Each row, then roughly how far along a hidden order it lies, from 0 to 10
[ -3 -13  -3  14   2  -5  -9  -7   8  15   3  -1  10   3  21  14  10]
3
[-30  18  -3  -9   8   6 -18  -6   6 -20 -29   8  11  -1  -1 -29   8]
9
[ -3  24  -3  -2  -2   6  11  11  -5 -22  -7  10  -2 -11 -22 -20  -3]
7
[-21 -14  -5  11   4  -6 -15  -5   9  17   0   0  11   6  25  12  10]
3
[-27  17   2  -9   9   4 -17  -3   4 -12 -24   2   8   5  -6 -21   7]
8
[-13 -14  -6  37 -12  -1  22  35  -7  12  18   9  10  -8  28  14  -3]
2
[-23  19  -3   6  -1  10   8  22  -4 -23 -18  13  10  -9 -20 -28   0]
8
[-46 -16 -14  19   0  -6  -8  28  -2  18   8   4  18   8  49   8   8]
1
[ 13 -22   1  22 -10  -6  17  12  -4  15  22   1   1  -6  18  24  -4]
0
[ -9  17  -1 -15  11   6 -16 -23  11 -18 -30   1   6  -1 -20 -25  10]
9
[ -1 -13  -6  28  -8  -1  25  25  -5  10  21   8   5 -10  18  12  -3]
3
[ -5  21   1   5  -8  12  24  28 -13 -20  -6  10  -2 -16 -24 -20  -9]
10
[ -5  10  -3   5  -4   7  16  20  -5 -20  -4  12   4 -13 -16 -19  -2]
7
[  6  20   3  -2  -4  12  22  12  -6 -21  -9   9  -3  -6 -28 -18  -8]
9
[  1   3  -7  16  -6   4  24  16  -5 -14   6  15   2 -18 -11 -12  -2]
6
[-19   8  -5   7   1   2  -2  14  -2  -9  -5   6  11  -4  -6 -13   6]
6
[-22   0  -2   9   3  -4 -26   1  11   9 -13   0  19   9  17  -2  12]
4
[-26  13  -9   9  -5   8  30  42 -18 -17   6  11   5 -14  -6 -19  -6]
7
[-13   3 -13  12  -6   7  24  44  -9 -12  -1  15   1 -14  -3 -11  -6]
6
[-24  16  -4  -5   5   8  -2   5  -1 -20 -20   8   7  -5 -18 -25   4]
8
[-11  17  -1  19  -7  14  25  27 -12 -21  -7  14   6 -17 -21 -23  -6]
9
[-29 -13 -10  13   2  -6 -31  -6  14  14 -11   4  22  11  31   5  13]
2
[-24  -3 -18  28  -6   7  23  35  -3  -9   5  22  12 -18  -3 -11   0]
5
[-12  19   0  -5   2   9   3   7  -2 -21 -19   8   2  -5 -22 -29  -2]
10
[-26  -7  -6  26  -3  -1  -6  21   2   9  -3   7  20  -1  26   2   8]
4
[ 63  17  20   0  -1   9  11 -52  16 -25 -17   3 -11 -26 -62  -5  -2]
10
[ -2   5 -10   9  -5   5  25  21  -5 -10   8  12  -1 -14 -10  -8  -4]
5
[-36  22  -6   4  -3  10   7  34 -13 -21 -11  12   8  -5 -12 -32  -5]
9
[-13 -10  -2   5   3  -7 -26 -14  13  12  -7  -2  15   9  23   6  12]
3
[  4 -18  -3   9   3  -7 -20 -25  15  17  -1  -3   9   5  20  14  10]
1
[-24  15  -5  -4   4   6   2   5  -4 -15 -12   7   7  -4 -16 -20   4]
7
[-13  -4  -1  14   3  -3 -12  -2   7   7  -7   0  16   1  20   3  12]
4
[-15 -13  -7  31 -11  -1  18  40  -8  12  18   7   8  -6  31  12  -4]
2
[ -7  18   0   5  -6   9  15  18  -7 -22 -11  12   2 -16 -24 -21  -6]
8
[ -6  13   0  -2   7   2  -9 -18   9 -13 -19   2   6  -5 -19 -13  10]
7
[ -3  19   0   5  -5  11  17  18  -8 -23 -13  11   2 -13 -24 -23  -7]
9
[-63 -14 -19  32  -4  -3 -14  40  -1  16  -3  11  32   8  49  -1  12]
2
[  4 -10 -12  23  -8   3  23  15   1  -5  10  16   4 -16   5   2   0]
4
[  0 -19  -2   4   4  -6 -29 -25  19  13  -7  -2  11   8  23  12  15]
1
[-20 -14  -7  34 -14  -2  19  43 -11  14  20   8  11  -9  29  14  -4]
1
[-40 -17 -11  18  -2  -6  -3  31  -7  20  12   0  11  10  42  12   4]
1
[-30  17  -4 -12   9   4 -13   1   0 -12 -19   2   7   6  -7 -24   7]
8
[-10   4  -5   7  -3   1   6  18  -4  -7 -11   7   5  -6 -14  -7  -3]
5
[-12  14  -3  -2   1   7   0   1   2 -19 -15   8   9  -7 -15 -15   6]
7
[ 11 -20   0  19 -10  -6   5   9   0  13  15   0   0  -2  19  21  -2]
0
[-29 -14  -8  29 -12  -1  14  44 -11  14  18   9   9  -1  32  11  -5]
2
[  1  20   3   2  -2  10   5   2   0 -23 -16  11   2 -11 -29 -26  -3]
9
[-22  -4  -4  18   0  -1  -3   9   3   6  -6   5  16  -3  17   2   8]
5
[-26  21  -4  -6   8   8  -6  -2   3 -17 -23   5   7  -1 -14 -26   6]
9
[-19 -11  -6  25  -7  -3   5  25  -3   9  10   7  12   0  33  10  -2]
3
[-14  13   0 -12   9   1 -12  -4   0  -7 -12  -3   5   3 -10 -14   6]
7
[-8 -7 -4 23 -7  1  6 26 -3  4  7  7  8 -5 23  2 -3]
4
[ -6   9  -6   4  -3   5  16  18  -6 -17  -1  13   4 -13 -16 -18  -3]
6
[-31 -23 -12  19  -2  -7 -15  12   1  21   8   1  16   5  37  14  10]
0
[ 10  20   5  -4  -1  11  10   9  -4 -24 -14   9  -1 -11 -29 -15  -7]
10
[-22   9  -2  -2   6   0 -10   6   2  -2 -11   6  10  -1   1 -11   9]
6
[-29 -23 -11  17  -1  -8 -12  11   3  21   7  -1  16   6  33  14  10]
0
[ -4  23   2   2  -4  10  14  15  -7 -23 -11   9   1 -11 -26 -24  -7]
9
[ -6  16   1   3  -4   8  17  20  -8 -22  -7  11   2 -12 -17 -24  -6]
8
[-25 -21  -9   6   2  -8 -23  -2   8  18   2  -3  11  13  33  12  10]
1
[  4  15   1   4  -4   7  19  14  -9 -19   0   9  -3 -13 -23 -12  -6]
8
[ -1  14   0   8  -5   9  22  15  -5 -21  -6  13   4 -16 -23 -18  -3]
8
[-19 -17  -8  19   0  -5  -9   0   9  20   3   2  16   2  21  13  12]
2
[-32 -11  -8  23 -10  -1   9  42  -9  13  15   6  11   0  38   6  -3]
3
[-31   9   5   5   5   1 -26   0   4   2 -22   0  20   6  14 -14  11]
6
[-29 -20 -11  11   1  -9 -19   6   7  19   1  -2  15  12  34  10  11]
0
[ -9   1 -13  16  -7   4  24  28  -4  -9  10  15   3 -14   1  -2  -2]
5
[  0  16   2 -15   6   6   0 -11   3 -18 -15   2  -1  -3 -25 -18   2]
8
[-12  16  -2   8  -5   9  19  27 -10 -22  -6  13   5 -12 -17 -19  -5]
8
[-16  23   0   2  -4  12  12  20  -8 -24 -15  12   4 -10 -23 -27  -6]
10
[-31  16  -4  -8  10   6 -13   0   2 -17 -22   5   9   1 -12 -25   8]
8
[ -5  10  -2   1   3   2  -3  -2   0 -12 -11   5   6  -8 -12 -12   6]
6
[ -7  11  -1 -11   7   3  -5 -16   1 -11  -8  -1   0  -3 -15 -13   4]
7
[  5   9  -3  12  -5   8  26  17  -7 -17   1  11   1 -20 -20 -12  -2]
7
[-14 -16  -6  34 -12  -2  18  37  -7  15  21   8  11  -7  28  15  -3]
1
[-10 -18  -8  15   0  -7 -18  -4  11  17   0   1  15   7  31  13  11]
1
[-17 -12  -5  23  -9  -3   3  22  -4  14  14   5   9   0  28  11  -2]
1
[-13  21  -3  -6   2   8   4   6  -2 -22 -16   7   1  -6 -21 -25  -1]
9
[  3   2  -5  10  -5   2  12  13   0 -11   2  11   1 -12  -4  -6  -1]
5
[ 16  23   5   5  -4  11  22   5  -7 -22  -6   9  -2 -14 -34 -14  -5]
9
[  9 -22  -3  11   2  -8 -17 -17  12  19   9  -2  10   1  18  19  11]
1
[-22 -17  -9   9   2  -7 -25  -5  12  14  -4  -1  16  11  28  10  11]
1
[ -1   1 -10  19  -7   6  20  15   2 -15   0  18   8 -17 -10 -10   0]
5
[ 11   5  -6  10  -5   6  27  19  -4 -14   5  13  -2 -20 -18  -6  -4]
6
[  8   8  12  -4   7  -3 -22 -26  10   1 -18  -7  10   4  -4  -1  12]
6
[-25 -17 -10  12   2  -7 -16   8   2  19   8  -3  10   9  34  12   9]
1
[  9  10  -3   4  -4   3  13   5  -2  -9  -2   9  -1 -11 -20 -11  -2]
6
[ 22 -20   1  18  -5  -7  -2 -14  11  17   9   1   6  -5  15  21   5]
0
[-21  -6  -2   9   3  -4 -20  -2   6   8  -8   0  16   8  19   2  11]
4
[-42 -17 -14  18   0  -6  -6  30  -4  18  11   2  15   8  39  12   7]
1
